Here is a tiny trained network, its code and every weight. The questions are about switching its units off for an input and a class, where a switched-off unit gives its printed mean instead of its output.

import numpy as np


def w(rows, s, z=0):
    codes = np.array(rows[::2]) - 128.0
    scale = np.full(codes.shape[1], s)
    scale[-1] = z or s
    return codes * scale


def norm(h):
    return h / np.sqrt((h * h).mean(-1, keepdims=True) + 1e-5)


def f(y):
    return y / 2 * (1 + np.tanh(0.7978845608 * (y + 0.044715 * y**3)))


def log_softmax(a):
    a = a - a.max(-1, keepdims=True)
    return a - np.log(np.exp(a).sum(-1, keepdims=True))


def net(x, mask):
    res = np.array(x, float).reshape(1, 5) / 4 @ E
    u = 0
    for l in range(2):
        y = f(norm(res) @ A[l][:, :-1].T + A[l][:, -1])
        res = res + np.where(mask[u : u + 3], y, B[l][:, -1]) @ B[l][:, :-1]
        u += 3
    return log_softmax(norm(res)[-1] @ U[:, :-1].T + U[:, -1])


A, B = {}, {}
E = w([
[133,45,228,141,159,244],'x0',
[209,216,167,195,88,176],'x1',
[97,69,205,178,38,3],'x2',
[76,255,139,157,224,134],'x3',
[199,133,170,49,187,75],'x4',
],0.007)
A[0] = w([
[204,235,142,188,134,102,120],'L0N0',
[55,231,187,165,217,125,5],'L0N1',
[65,126,231,80,2,109,208],'L0N2',
],0.0061,0.0032)
B[0] = w([
[165,129,74,120,145,152,195],'L0N0',
[81,145,184,42,5,120,181],'L0N1',
[152,211,140,131,203,179,254],'L0N2',
],0.012,0.0032)
A[1] = w([
[168,80,121,102,49,144,74],'L1N0',
[55,120,77,207,78,167,5],'L1N1',
[141,153,8,159,121,55,82],'L1N2',
],0.013,0.0019)
B[1] = w([
[64,254,91,94,72,88,165],'L1N0',
[206,111,145,7,218,43,196],'L1N1',
[137,118,162,193,141,250,254],'L1N2',
],0.011,0.0064)
U = w([
[74,72,180,194,129,208,190],'0',
[196,164,159,57,211,58,109],'1',
[11,242,164,34,2,110,86],'2',
[103,138,161,163,179,116,161],'3',
[81,110,140,154,147,135,169],'4',
[88,69,146,192,100,109,2],'5',
],0.0096,0.0097)

Each question gives the input, the list of numbers given to net, and the class t.
The units are the neurons (one row each of A and B). Each row of codes is followed by its name. A weight is (code - 128) times the scale printed after its matrix; where a second scale follows, it is the last column's (A, B and U).
mask holds one flag per neuron, layer by layer. A switched-off neuron (its flag False) gives its mean, the last column of its row in B, instead of its output. The means were averaged over made-up inputs and are rounded, as every weight is.
A unit's drop is (log p(t) with every unit on - log p(t) with that unit switched off) / (log p(t) with every unit on - log p(t) with every unit switched off).
The circuit of an input: a set's keep is (log p(t) with only the set's units on - log p(t) with every unit switched off) / (log p(t) with every unit on - log p(t) with every unit switched off). Starting from all 6 units, units are removed one at a time, each time the one whose removal leaves the highest keep (on an exact tie, the one counted first), for as long as the keep stays at least 0.8.
circuit, biggest first: the units of the circuit, biggest drop first
unit that matters most: the unit with the biggest drop
k most important neurons: the k neurons with the biggest drops, biggest first
drop of u: that unit's drop, to one decimal
input [6,-1,-5,-8,0], class 2: unit that matters most -> L1N0
input [-8,5,-8,3,5], class 0: 2 most important neurons -> (L1N2, L1N1)
input [1,-7,6,-6,-7], class 1: circuit, biggest first -> (L1N1, L0N2)
input [4,-8,3,-8,2], class 2: 3 most important neurons -> (L1N0, L1N2, L1N1)
input [1,3,1,-6,4], class 2: 2 most important neurons -> (L1N0, L1N1)
input [-8,0,-4,-6,3], class 0: 2 most important neurons -> (L1N2, L0N1)
input [-5,4,3,8,-8], class 1: 3 most important neurons -> (L1N1, L1N0, L0N0)
input [-8,2,2,-6,-4], class 0: 3 most important neurons -> (L1N2, L0N1, L0N2)
input [5,3,4,-7,-7], class 1: circuit, biggest first -> (L1N1, L1N2)
input [-8,-6,-7,-6,3], class 0: circuit, biggest first -> (L1N2, L1N1)
input [-8,-4,-3,-8,-1], class 0: 3 most important neurons -> (L1N2, L0N1, L1N1)
input [-8,8,-2,3,5], class 0: circuit, biggest first -> (L1N2, L1N1, L0N2)
input [-7,4,7,3,2], class 0: circuit, biggest first -> (L1N2, L0N0)
input [-2,4,1,6,2], class 2: circuit, biggest first -> (L0N1)
input [6,0,5,8,5], class 2: 2 most important neurons -> (L0N1, L1N2)
input [-8,-5,5,8,3], class 0: 2 most important neurons -> (L1N2, L1N1)
input [-3,-8,6,-8,3], class 2: 2 most important neurons -> (L1N0, L1N1)
input [3,-1,-3,-6,-8], class 1: 2 most important neurons -> (L1N1, L0N1)
input [-2,-5,2,0,4], class 4: 2 most important neurons -> (L1N1, L0N1)
input [-7,1,-5,-2,-1], class 0: circuit, biggest first -> (L1N2)
input [2,2,-7,4,-8], class 1: drop of L0N2 -> 0.2
input [-1,0,5,8,-6], class 2: drop of L0N1 -> 3.0
input [-3,7,-4,-5,-7], class 1: drop of L0N2 -> 0.1
